Each row has a name. Each question is about the rows just above it. Places in a row count from 0.

Zonu: [112 151 136 111  91 130 129 110 148 105]
Debiv: [106 137 129 122  98 121 141 135 139 140]
duzis: [131 176 154 147  69 149 103  70 161  38]
key -> tag
[141] -> z923
[135] -> z3
[122] -> z930
[147] -> z341
Look up the entry of Debiv at place 3 in the table:
z930
Debiv in full:
[106 137 129 122  98 121 141 135 139 140]
Debiv without one entry, shuffled: [139 137 129 141 106 135 121 140 122]. Gone:
[98]
Debiv without one entry, shuffled: [122 137 135  98 139 141 140 129 106]. Gone:
[121]
duzis in full:
[131 176 154 147  69 149 103  70 161  38]

Zufe: [173 140  98  96 131 105  78 127 145  85  89  74 138  90 171  93 155 109
 126]
sapo: [151 145  90  36  41 181  99 172 117 104  86 156 178  92 142  92 120  60
 175]
Nim: [173 140  98  96 131 105  78 127 145  85  89  74 138 120 171 186  68 111
 132]
Zufe in full:
[173 140  98  96 131 105  78 127 145  85  89  74 138  90 171  93 155 109
 126]
Zufe without one entry, shuffled: [145 126 131 155  85 140 109 105  93  78 171  90  96  74 173  98 127 138]. Gone:
[89]
Which entry of sapo is missing from [ 36 178 181 156 172 145  41  92  90  99 117 151 175 104  92  60 120 142]?
[86]
tags:
[120] -> z951
[131] -> z964
[139] -> z989
[140] -> z816
[132] -> z231
[145] -> z743
[119] -> z792
Look up the entry of Nim at place 1 in the table:
z816
sapo without one entry, shuffled: [175  99  41  86 145  36 172 104 178 117 151 156  92 142  92 120  90  60]. Gone:
[181]

Debiv: [ 34 161 120 154  84  99 165]
Zonu: [157 113 132 137 162 148 163]
sapo: [129 147 146 136 112 126 140]
Zufe: [173 143 180 126 137 147  63]
Zonu in full:
[157 113 132 137 162 148 163]
sapo in full:
[129 147 146 136 112 126 140]
tags:
[127] -> z560
[174] -> z755
[125] -> z348
[173] -> z881
[126] -> z459
[136] -> z479
Look up the entry of Zufe at place 3 in the table:
z459
The row with [173 143 180 126 137 147  63] is
Zufe
[ 34 161 120 154  84  99 165] is in which row?
Debiv

Lubod: [ 91 116  64  99 103 158 174 110  89]
tol: [191  64 148  74 153 151 144 106 152]
Nim: [136 112  94 135  80 122 118  71 123]
sapo: [117 138 212 139 116 192 124 131 163]
lokeg: [ 87 130 163 166  63  72 153 148 115]
Zufe: [148 141 125  80 133  60 178 157 154]
rasi: [ 76 142  74 132  77  98  94 124 141]
Debiv: [ 91 116  64  99 103 158 174 184 166]
Zonu: [154  68 131 122  63  88 107 175  93]
lokeg in full:
[ 87 130 163 166  63  72 153 148 115]
Zufe in full:
[148 141 125  80 133  60 178 157 154]
Which entry of rasi is missing from [132  77 124 141  74  94  98  76]?
[142]
key -> tag
[93] -> z245
[88] -> z825
[123] -> z999
The tag of Zonu, keyed by place 8:
z245
Which entry of Nim is missing from [ 71  94 135 122 123 118 112  80]?
[136]
The row with [ 76 142  74 132  77  98  94 124 141] is
rasi
Whose row is [ 87 130 163 166  63  72 153 148 115]?
lokeg

sapo: [147 150 106 140 114 121 113 159 135 121 154]
bavim: [179 181 190 181 154 151 123 202 147 156 166]
Debiv: [185 223  99 197 111 129 117 224 153 199 204]
lokeg: [163 204 170 160 159 133 140 180 146 187 164]
Zub: [143 143  93 120 115 115 119 158 116 145 154]
Zonu: [ 90  75 149 107 140 129 130  89 108  96  94]
tol: [179 181 190 181 154 151 111 202 147 156 166]
Zufe: [107  88 113  92 106 122 144  58  97 100  95]
Which entry of Zufe is missing from [106 122  88  95 100 144  92  97 113  58]?
[107]
sapo in full:
[147 150 106 140 114 121 113 159 135 121 154]

Lubod: [224 218 230 138 177  80]
rasi: [138 175 225 114 137  63]
tol: [ 81  95  58 170 153 171]
sapo: [133 123 119 164 154 152]
tol in full:
[ 81  95  58 170 153 171]
Lubod in full:
[224 218 230 138 177  80]
key -> tag
[138] -> z340
[164] -> z694
[170] -> z841
[163] -> z819
The tag of sapo, keyed by place 3:
z694
[133 123 119 164 154 152] is in which row?
sapo
Shuffled rasi with one entry gone: [ 63 114 175 225 138], missing
[137]
Shuffled tol with one entry gone: [ 95  81  58 153 171], missing
[170]
Shuffled Lubod with one entry gone: [177 224  80 218 138], missing
[230]

sapo: [219 147 152  97  97 110 136 208 112 113 152 183 142 106 182 192 152 142
 114 151 214  84 124 137]
tol: [133  66  76 143 111 141 127 128 123 133  86 105 126 112 126 127  66 117
 105 151 128 166 112 106]
rasi: [145 112 117 160 135 103  53 145 116 140 131 159  66 174 127 137 112  62
 139 104 136 108 130 151]
Lubod: [152 102  75 135 155 104  97 154 162 150  69 136  85 139 144 149  87  84
 141 108 157 152 156  78]
Which entry of rasi is missing from [137 136 160 130 108 103  66 139  62 112  53 145 131 116 112 140 145 127
 151 135 104 174 159]?
[117]
sapo in full:
[219 147 152  97  97 110 136 208 112 113 152 183 142 106 182 192 152 142
 114 151 214  84 124 137]
Lubod without one entry, shuffled: [108 155 157 156 136  87 154  97 152 149  84 104 162 141  78  85 144  69
 139 150 152  75 102]. Gone:
[135]
rasi in full:
[145 112 117 160 135 103  53 145 116 140 131 159  66 174 127 137 112  62
 139 104 136 108 130 151]
tags:
[111] -> z511
[156] -> z598
[103] -> z475
[102] -> z693
[155] -> z236
[110] -> z159
The tag of Lubod, keyed by place 4:
z236
Shuffled sapo with one entry gone: [208 214 106 136 124 110 142 137 192  97 183 152 152 112 142 152 147 114
 219 151 113  84  97], missing
[182]
Where do [219 147 152  97  97 110 136 208 112 113 152 183 142 106 182 192 152 142
 114 151 214  84 124 137] appear?
sapo

